Below is a small trained network, with its code and all its weights. Each question gives an input and a class and asks what happens when units are switched off, that is, made to give their printed mean instead of their output.

import numpy as np


def w(rows, s, z=0):
    codes = np.array(rows[::2]) - 128.0
    scale = np.full(codes.shape[1], s)
    scale[-1] = z or s
    return codes * scale


def f(y):
    return y / 2 * (1 + np.tanh(0.7978845608 * (y + 0.044715 * y**3)))


def log_softmax(a):
    a = a - a.max(-1, keepdims=True)
    return a - np.log(np.exp(a).sum(-1, keepdims=True))


def net(x, mask):
    res = np.array(x, float).reshape(1, 8) / 4 @ E
    y = f(res @ A[0][:, :-1].T + A[0][:, -1])
    res = res + np.where(mask, y, B[0][:, -1]) @ B[0][:, :-1]
    return log_softmax(res[-1] @ U[:, :-1].T + U[:, -1])


A, B = {}, {}
E = w([
[131,100,220,125,108,15,82,84,112],'x0',
[114,104,123,120,163,81,158,254,127],'x1',
[101,51,11,52,100,80,125,88,81],'x2',
[61,25,157,188,36,162,173,138,175],'x3',
[127,127,127,129,130,128,130,128,126],'x4',
[139,65,130,122,223,133,129,87,199],'x5',
[88,172,68,170,104,79,87,130,243],'x6',
[22,116,119,195,186,147,44,138,43],'x7',
],0.0048)
A[0] = w([
[147,180,199,173,141,170,130,156,153,117],'neuron 0',
[147,164,186,179,140,145,136,141,144,100],'neuron 1',
[127,169,114,145,87,178,108,11,128,119],'neuron 2',
[151,194,115,86,169,109,105,126,106,108],'neuron 3',
[123,91,75,91,106,107,121,111,107,111],'neuron 4',
[170,136,136,78,91,124,190,124,168,113],'neuron 5',
[107,62,143,169,87,142,140,128,152,120],'neuron 6',
[127,88,70,100,111,102,127,110,105,108],'neuron 7',
[61,119,128,165,165,156,83,128,87,125],'neuron 8',
[128,190,116,125,4,113,121,176,57,124],'neuron 9',
[123,117,190,119,120,55,89,105,128,95],'neuron 10',
[161,210,102,114,186,81,121,111,99,111],'neuron 11',
[100,167,80,172,123,89,111,128,202,142],'neuron 12',
[189,122,138,78,91,117,170,133,168,117],'neuron 13',
[104,162,87,152,121,82,102,126,190,112],'neuron 14',
[123,142,64,117,152,213,142,158,148,117],'neuron 15',
[80,118,111,163,158,126,103,120,85,121],'neuron 16',
[129,144,60,123,142,214,150,155,137,102],'neuron 17',
[138,85,53,119,107,99,134,103,96,117],'neuron 18',
[184,136,126,112,102,116,179,125,162,102],'neuron 19',
[121,94,65,90,112,104,129,110,104,95],'neuron 20',
[88,79,152,153,76,153,155,131,145,109],'neuron 21',
[151,40,133,118,227,132,128,91,189,121],'neuron 22',
[157,82,167,102,151,158,165,124,66,144],'neuron 23',
[150,92,176,93,150,185,160,130,66,119],'neuron 24',
[117,133,131,111,122,140,111,137,140,254],'neuron 25',
[139,118,129,123,139,148,140,136,119,141],'neuron 26',
[100,75,146,171,65,143,152,139,139,109],'neuron 27',
[116,111,116,124,165,60,167,254,129,122],'neuron 28',
[127,102,190,125,123,22,100,98,120,115],'neuron 29',
],0.0093,0.0086)
B[0] = w([
[77,119,232,68,148,73,170,160,153,174],'neuron 0',
[61,138,183,76,136,115,158,160,125,150],'neuron 1',
[153,73,216,120,117,203,89,39,99,165],'neuron 2',
[148,104,86,72,181,169,118,152,137,152],'neuron 3',
[110,131,200,108,142,106,144,162,145,151],'neuron 4',
[95,118,126,211,178,123,76,159,93,159],'neuron 5',
[171,135,90,72,189,143,114,140,130,161],'neuron 6',
[105,133,202,102,140,109,151,166,140,151],'neuron 7',
[110,112,117,217,172,96,73,151,116,176],'neuron 8',
[58,184,43,132,166,119,174,13,184,177],'neuron 9',
[117,156,113,154,94,205,191,181,100,150],'neuron 10',
[181,87,65,58,191,170,124,183,133,165],'neuron 11',
[134,119,93,101,32,77,90,142,115,186],'neuron 12',
[106,113,121,212,175,108,74,155,106,162],'neuron 13',
[103,138,97,89,46,117,80,151,101,156],'neuron 14',
[158,155,129,183,92,173,201,148,115,170],'neuron 15',
[115,130,132,194,164,117,98,158,122,159],'neuron 16',
[143,158,129,167,83,185,215,176,100,162],'neuron 17',
[117,132,214,104,145,94,150,165,155,161],'neuron 18',
[79,129,111,180,154,129,87,161,95,145],'neuron 19',
[93,139,204,90,133,113,141,179,135,149],'neuron 20',
[175,138,91,64,182,164,114,168,107,156],'neuron 21',
[61,199,62,114,159,116,176,14,159,184],'neuron 22',
[151,127,85,118,38,77,88,140,150,166],'neuron 23',
[112,130,87,87,27,102,73,150,131,154],'neuron 24',
[241,79,144,160,145,22,158,104,160,254],'neuron 25',
[142,130,130,128,108,114,129,126,132,138],'neuron 26',
[169,117,81,58,179,175,131,165,126,159],'neuron 27',
[162,82,227,116,108,213,75,3,101,184],'neuron 28',
[179,156,116,208,78,201,227,173,118,174],'neuron 29',
],0.02,0.0075)
U = w([
[181,106,54,16,231,197,116,207,124,100],'0',
[143,196,136,212,58,222,255,196,89,98],'1',
[42,136,254,58,152,66,162,195,167,104],'2',
[69,113,109,251,201,102,36,174,76,114],'3',
[180,100,121,141,130,81,145,108,157,255],'4',
[146,76,201,113,108,215,82,28,93,117],'5',
[52,228,51,111,157,115,176,37,186,119],'6',
[121,131,74,77,8,81,59,169,123,100],'7',
],0.0065,0.008)

Each question gives the input, the list of numbers given to net, and the class t.
The units are the neurons (one row each of A and B). Each row of codes is followed by its name. A weight is (code - 128) times the scale printed after its matrix; where a second scale follows, it is the last column's (A, B and U).
mask holds one flag per neuron, in row order. A switched-off neuron (its flag False) gives its mean, the last column of its row in B, instead of its output. The means were averaged over made-up inputs and are rounded, as every weight is.
A unit's drop is (log p(t) with every unit on - log p(t) with that unit switched off) / (log p(t) with every unit on - log p(t) with every unit switched off).
The circuit of an input: a set's keep is (log p(t) with only the set's units on - log p(t) with every unit switched off) / (log p(t) with every unit on - log p(t) with every unit switched off). Starting from the 12 units with the biggest drops (on a tie, the unit counted first), units are removed one at a time, each time the one whose removal leaves the highest keep (on an exact tie, the one counted first), for as long as the keep stays at least 0.8.
units of the circuit, in order: the units of the circuit, biggest drop first
top k neurons: the k neurons with the biggest drops, biggest first
drop when u is switched off: that unit's drop, to one decimal
input [-8,-3,-8,8,4,1,-2,4], class 0: units of the circuit, in order -> neuron 21
input [7,-4,1,-3,-2,-1,3,-8], class 3: top 2 neurons -> neuron 13; neuron 5
input [-6,-4,1,6,8,-6,-7,-8], class 3: top 3 neurons -> neuron 5; neuron 13; neuron 19
input [6,5,8,4,8,6,3,1], class 2: units of the circuit, in order -> neuron 18; neuron 7
input [-1,-2,4,6,6,-1,-2,-5], class 0: top 2 neurons -> neuron 27; neuron 21
input [8,-4,-4,-6,2,4,0,8], class 1: top 2 neurons -> neuron 29; neuron 10
input [-1,5,5,-6,6,-5,-2,-4], class 0: top 3 neurons -> neuron 11; neuron 3; neuron 22
input [0,8,-5,-6,-3,-7,-3,-1], class 5: top 2 neurons -> neuron 28; neuron 22
input [-7,3,-1,8,3,5,7,6], class 0: top 3 neurons -> neuron 6; neuron 27; neuron 21
input [6,-3,-1,-4,1,3,8,6], class 7: top 2 neurons -> neuron 12; neuron 14
input [-2,8,-6,-4,-4,0,-1,-8], class 3: units of the circuit, in order -> neuron 13; neuron 5
input [2,8,-7,1,0,-1,4,-3], class 5: top 2 neurons -> neuron 28; neuron 18
input [6,1,1,4,1,-6,-5,5], class 1: top 2 neurons -> neuron 29; neuron 22
input [-5,6,-4,8,-7,-8,2,-5], class 0: units of the circuit, in order -> neuron 27
input [-7,7,5,-7,6,3,8,3], class 7: drop when neuron 27 is switched off -> 0.2
input [5,1,6,0,3,5,8,7], class 7: drop when neuron 9 is switched off -> 0.1
input [8,-6,0,2,-6,7,5,1], class 1: drop when neuron 29 is switched off -> 0.8
